Below are the code and all the weights of a small trained network. Each question names an input and a class and asks about switching units off, where a switched-off unit gives its printed mean instead of its output.

import numpy as np


def w(rows, s, z=0):
    codes = np.array(rows[::2]) - 128.0
    scale = np.full(codes.shape[1], s)
    scale[-1] = z or s
    return codes * scale


def f(y):
    return np.maximum(y, 0)


def log_softmax(a):
    a = a - a.max(-1, keepdims=True)
    return a - np.log(np.exp(a).sum(-1, keepdims=True))


def net(x, mask):
    res = np.array(x, float).reshape(1, 4) / 4 @ E
    y = f(res @ A[0][:, :-1].T + A[0][:, -1])
    res = res + np.where(mask, y, B[0][:, -1]) @ B[0][:, :-1]
    return log_softmax(res[-1] @ U[:, :-1].T + U[:, -1])


A, B = {}, {}
E = w([
[81,58,40,184,202,220,196,194,148,146,37],'x0',
[232,177,135,99,72,179,61,241,92,152,35],'x1',
[79,124,28,64,50,60,204,197,107,19,122],'x2',
[217,18,224,113,177,73,215,140,2,121,110],'x3',
],0.0056)
A[0] = w([
[153,168,170,73,71,76,91,97,109,123,188,85],'neuron 1',
[176,68,178,116,162,89,178,143,53,103,116,77],'neuron 2',
[180,68,172,129,155,85,183,139,66,125,114,53],'neuron 3',
[156,174,178,76,78,74,91,99,122,118,182,58],'neuron 4',
[62,89,120,150,182,90,179,57,147,112,197,14],'neuron 5',
[150,180,159,86,78,67,77,90,126,114,179,65],'neuron 6',
[178,66,178,124,160,84,186,134,46,121,113,32],'neuron 7',
[161,163,164,81,88,71,87,95,126,117,176,42],'neuron 8',
[162,169,178,80,76,72,83,93,116,112,193,79],'neuron 9',
[47,76,124,145,193,85,181,49,142,121,208,53],'neuron 10',
[154,174,163,78,78,86,81,89,109,120,180,33],'neuron 11',
[169,65,168,119,152,100,168,137,63,114,127,58],'neuron 12',
[58,213,66,156,88,156,59,120,217,113,144,2],'neuron 13',
[96,75,63,194,185,201,177,179,146,152,49,40],'neuron 14',
[95,84,62,184,197,202,179,182,144,136,48,7],'neuron 15',
[121,136,92,57,74,88,164,181,115,62,117,51],'neuron 16',
[170,126,198,187,194,170,66,81,147,214,126,68],'neuron 17',
[188,165,134,88,97,165,79,212,85,149,59,90],'neuron 18',
[177,61,176,135,161,93,181,138,63,114,123,51],'neuron 19',
[58,84,131,142,181,92,182,45,147,115,192,77],'neuron 20',
[82,116,43,13,39,56,216,202,108,1,129,72],'neuron 21',
[186,146,135,91,89,150,87,197,106,152,61,62],'neuron 22',
[170,131,190,173,188,194,73,76,133,216,140,65],'neuron 23',
[66,203,65,165,84,170,61,126,211,117,155,45],'neuron 24',
[132,134,126,126,122,131,135,123,127,135,125,104],'neuron 25',
[190,148,139,81,86,170,82,209,102,150,53,65],'neuron 26',
[194,156,132,89,104,161,94,199,102,141,55,14],'neuron 27',
],0.0062,0.0033)
B[0] = w([
[78,62,169,151,185,187,200,197,135,121,104,200],'neuron 1',
[123,179,111,73,108,183,99,95,186,196,84,217],'neuron 2',
[118,185,102,65,96,198,115,92,180,200,86,207],'neuron 3',
[76,60,179,143,187,192,206,206,136,122,104,194],'neuron 4',
[168,172,136,173,50,158,135,112,158,86,189,190],'neuron 5',
[85,59,181,133,178,201,199,194,147,133,107,194],'neuron 6',
[122,178,110,67,106,194,112,94,175,194,86,213],'neuron 7',
[77,71,177,147,175,200,191,199,140,124,99,184],'neuron 8',
[80,65,177,147,187,183,194,195,136,123,112,205],'neuron 9',
[207,185,125,185,14,182,118,100,190,53,224,210],'neuron 10',
[77,68,175,138,176,204,207,195,130,126,101,186],'neuron 11',
[124,184,114,63,104,200,108,87,178,212,84,199],'neuron 12',
[147,182,106,19,99,196,107,83,188,242,53,217],'neuron 13',
[72,39,207,138,193,200,225,222,137,107,123,215],'neuron 14',
[54,44,227,144,192,218,228,221,132,117,121,208],'neuron 15',
[66,195,111,189,134,97,79,80,43,110,106,184],'neuron 16',
[21,201,85,192,168,64,69,93,8,99,62,222],'neuron 17',
[184,150,121,184,49,149,130,89,187,72,219,207],'neuron 18',
[119,186,108,55,96,198,107,100,187,200,81,209],'neuron 19',
[198,171,112,187,30,166,123,106,182,73,214,206],'neuron 20',
[16,216,106,210,179,72,48,78,5,126,43,253],'neuron 21',
[176,158,124,181,44,158,138,91,181,68,213,189],'neuron 22',
[19,208,83,200,168,62,69,98,3,103,53,219],'neuron 23',
[148,165,118,28,115,187,106,86,190,232,56,222],'neuron 24',
[126,136,137,126,124,129,134,132,126,125,126,128],'neuron 25',
[184,156,116,184,48,157,137,96,175,69,217,201],'neuron 26',
[176,172,138,183,37,183,144,92,180,63,215,183],'neuron 27',
],0.0049,0.007)
U = w([
[134,146,121,6,118,150,119,106,157,191,101,115],'0',
[107,59,156,134,168,151,185,196,130,115,124,121],'1',
[169,139,126,166,83,132,130,110,152,73,200,120],'2',
[88,157,116,166,153,90,94,105,48,117,93,121],'3',
[153,95,119,95,150,79,111,140,126,135,133,254],'4',
[142,102,125,48,148,63,125,140,119,114,141,91],'5',
[172,71,118,56,150,54,118,134,124,115,137,85],'6',
[171,73,117,58,145,69,123,131,123,115,133,98],'7',
],0.013,0.015)

Each question gives the input, the list of numbers given to net, and the class t.
The units are the neurons (one row each of A and B). Each row of codes is followed by its name. A weight is (code - 128) times the scale printed after its matrix; where a second scale follows, it is the last column's (A, B and U).
mask holds one flag per neuron, in row order. A switched-off neuron (its flag False) gives its mean, the last column of its row in B, instead of its output. The means were averaged over made-up inputs and are rounded, as every weight is.
A unit's drop is (log p(t) with every unit on - log p(t) with that unit switched off) / (log p(t) with every unit on - log p(t) with every unit switched off).
The circuit of an input: a set's keep is (log p(t) with only the set's units on - log p(t) with every unit switched off) / (log p(t) with every unit on - log p(t) with every unit switched off). Starting from the 12 units with the biggest drops (on a tie, the unit counted first), units are removed one at a time, each time the one whose removal leaves the highest keep (on an exact tie, the one counted first), for as long as the keep stays at least 0.8.
units of the circuit, in order: the units of the circuit, biggest drop first
most important unit: the unit with the biggest drop
top k neurons: the k neurons with the biggest drops, biggest first
drop of u: that unit's drop, to one decimal
input [1,-5,4,0], class 2: units of the circuit, in order -> neuron 10; neuron 20
input [1,4,-4,0], class 2: most important unit -> neuron 21
input [-6,0,8,7], class 3: top 2 neurons -> neuron 21; neuron 16
input [5,-7,6,5], class 2: top 3 neurons -> neuron 10; neuron 20; neuron 5
input [-6,7,7,6], class 2: top 2 neurons -> neuron 18; neuron 26
input [3,-7,7,4], class 2: top 2 neurons -> neuron 10; neuron 20
input [-5,-5,6,4], class 3: top 4 neurons -> neuron 21; neuron 16; neuron 14; neuron 15
input [-7,8,5,1], class 2: top 2 neurons -> neuron 18; neuron 26
input [8,3,-8,-7], class 1: top 3 neurons -> neuron 14; neuron 15; neuron 21
input [-2,4,-4,3], class 2: top 2 neurons -> neuron 21; neuron 18
input [0,-6,-8,-1], class 3: top 2 neurons -> neuron 23; neuron 17
input [-3,-4,-6,2], class 3: drop of neuron 17 -> 0.4
input [-6,6,-6,-3], class 1: drop of neuron 21 -> 0.2
input [-2,4,6,-1], class 3: drop of neuron 21 -> 0.9
input [-1,-6,-4,6], class 0: most important unit -> neuron 19
